Here is a tiny trained network, its code and every weight. The questions are about switching its units off for an input and a class, where a switched-off unit gives its printed mean instead of its output.

import numpy as np


def w(rows, s, z=0):
    codes = np.array(rows[::2]) - 128.0
    scale = np.full(codes.shape[1], s)
    scale[-1] = z or s
    return codes * scale


def norm(h):
    return h / np.sqrt((h * h).mean(-1, keepdims=True) + 1e-5)


def f(y):
    return np.maximum(y, 0)


def log_softmax(a):
    a = a - a.max(-1, keepdims=True)
    return a - np.log(np.exp(a).sum(-1, keepdims=True))


def net(x, mask):
    res = np.array(x, float).reshape(1, 5) / 4 @ E
    u = 0
    for l in range(2):
        y = f(norm(res) @ A[l][:, :-1].T + A[l][:, -1])
        res = res + np.where(mask[u : u + 12], y, B[l][:, -1]) @ B[l][:, :-1]
        u += 12
    return log_softmax(norm(res)[-1] @ U[:, :-1].T + U[:, -1])


A, B = {}, {}
E = w([
[149,218,204,2],'x0',
[31,103,184,200],'x1',
[136,190,164,64],'x2',
[181,2,147,47],'x3',
[57,158,46,66],'x4',
],0.00083)
A[0] = w([
[125,130,132,127,107],'L0N0',
[124,91,70,188,25],'L0N1',
[184,198,142,109,66],'L0N2',
[254,83,130,83,243],'L0N3',
[162,193,214,169,15],'L0N4',
[63,243,79,110,159],'L0N5',
[114,68,45,206,8],'L0N6',
[91,57,218,37,49],'L0N7',
[31,163,102,155,13],'L0N8',
[33,84,171,197,115],'L0N9',
[79,236,121,171,152],'L0N10',
[128,166,189,31,207],'L0N11',
],0.0023,0.0013)
B[0] = w([
[132,143,116,119,128],'L0N0',
[163,85,109,217,150],'L0N1',
[169,182,119,133,162],'L0N2',
[65,167,126,105,255],'L0N3',
[200,112,215,142,153],'L0N4',
[73,132,107,65,208],'L0N5',
[187,101,106,255,165],'L0N6',
[69,50,156,133,172],'L0N7',
[13,175,134,153,148],'L0N8',
[159,159,65,66,185],'L0N9',
[145,85,133,78,199],'L0N10',
[119,101,57,195,231],'L0N11',
],0.0026,0.002)
A[1] = w([
[92,90,191,126,95],'L1N0',
[168,128,86,47,85],'L1N1',
[144,95,49,117,139],'L1N2',
[136,71,94,82,208],'L1N3',
[154,104,90,205,3],'L1N4',
[191,38,151,160,58],'L1N5',
[161,196,254,182,134],'L1N6',
[97,173,170,65,196],'L1N7',
[91,152,172,61,156],'L1N8',
[163,162,196,157,40],'L1N9',
[92,231,92,113,120],'L1N10',
[157,120,90,55,136],'L1N11',
],0.004,0.0011)
B[1] = w([
[137,110,132,19,182],'L1N0',
[189,233,224,165,216],'L1N1',
[146,126,167,177,228],'L1N2',
[126,142,226,154,243],'L1N3',
[170,48,125,246,198],'L1N4',
[75,209,85,142,219],'L1N5',
[202,53,6,17,226],'L1N6',
[137,85,91,199,251],'L1N7',
[146,113,110,191,233],'L1N8',
[198,58,28,82,169],'L1N9',
[70,155,87,58,254],'L1N10',
[177,174,207,154,221],'L1N11',
],0.0025,0.0018)
U = w([
[69,35,207,69,106],'0',
[192,151,235,129,124],'1',
[130,224,118,77,165],'2',
[8,157,46,122,110],'3',
[200,74,48,55,156],'4',
[61,110,154,122,4],'5',
[140,58,78,255,199],'6',
],0.0099,0.0037)

Each question gives the input, the list of numbers given to net, and the class t.
The units are the neurons (one row each of A and B). Each row of codes is followed by its name. A weight is (code - 128) times the scale printed after its matrix; where a second scale follows, it is the last column's (A, B and U).
mask holds one flag per neuron, layer by layer. A switched-off neuron (its flag False) gives its mean, the last column of its row in B, instead of its output. The means were averaged over made-up inputs and are rounded, as every weight is.
A unit's drop is (log p(t) with every unit on - log p(t) with that unit switched off) / (log p(t) with every unit on - log p(t) with every unit switched off).
The circuit of an input: a set's keep is (log p(t) with only the set's units on - log p(t) with every unit switched off) / (log p(t) with every unit on - log p(t) with every unit switched off). Starting from the 12 units with the biggest drops (on a tie, the unit counted first), units are removed one at a time, each time the one whose removal leaves the highest keep (on an exact tie, the one counted first), for as long as the keep stays at least 0.8.
units of the circuit, in order: the units of the circuit, biggest drop first
unit that matters most: the unit with the biggest drop
top k neurons: the k neurons with the biggest drops, biggest first
k most important neurons of layer l: the k neurons of layer l with the biggest drops, biggest first
drop when u is switched off: that unit's drop, to one decimal
input [8,6,2,2,-5], class 4: units of the circuit, in order	[L1N6]
input [0,1,-1,2,4], class 5: top 3 neurons	[L1N6, L0N10, L0N9]
input [1,4,8,-8,-3], class 4: top 2 neurons	[L1N6, L0N4]
input [6,5,4,-2,0], class 4: 3 most important neurons of layer 0	[L0N4, L0N3, L0N9]
input [-2,2,-2,7,-3], class 0: top 2 neurons	[L0N11, L1N0]
input [7,3,-5,1,-1], class 0: 2 most important neurons of layer 0	[L0N7, L0N11]
input [3,4,8,-8,-4], class 4: top 2 neurons	[L1N6, L0N4]
input [-4,-2,2,1,-8], class 4: top 3 neurons	[L0N11, L1N6, L0N3]
input [4,1,-4,8,6], class 0: top 2 neurons	[L0N7, L0N9]
input [-1,2,1,6,0], class 0: top 2 neurons	[L0N7, L1N0]
input [2,2,-8,7,-6], class 0: drop when L0N7 is switched off	0.0
input [0,-1,0,-5,-6], class 4: drop when L1N6 is switched off	0.1
input [-6,-8,-5,7,8], class 6: drop when L1N7 is switched off	-0.1
input [1,8,7,2,-8], class 4: unit that matters most	L1N6
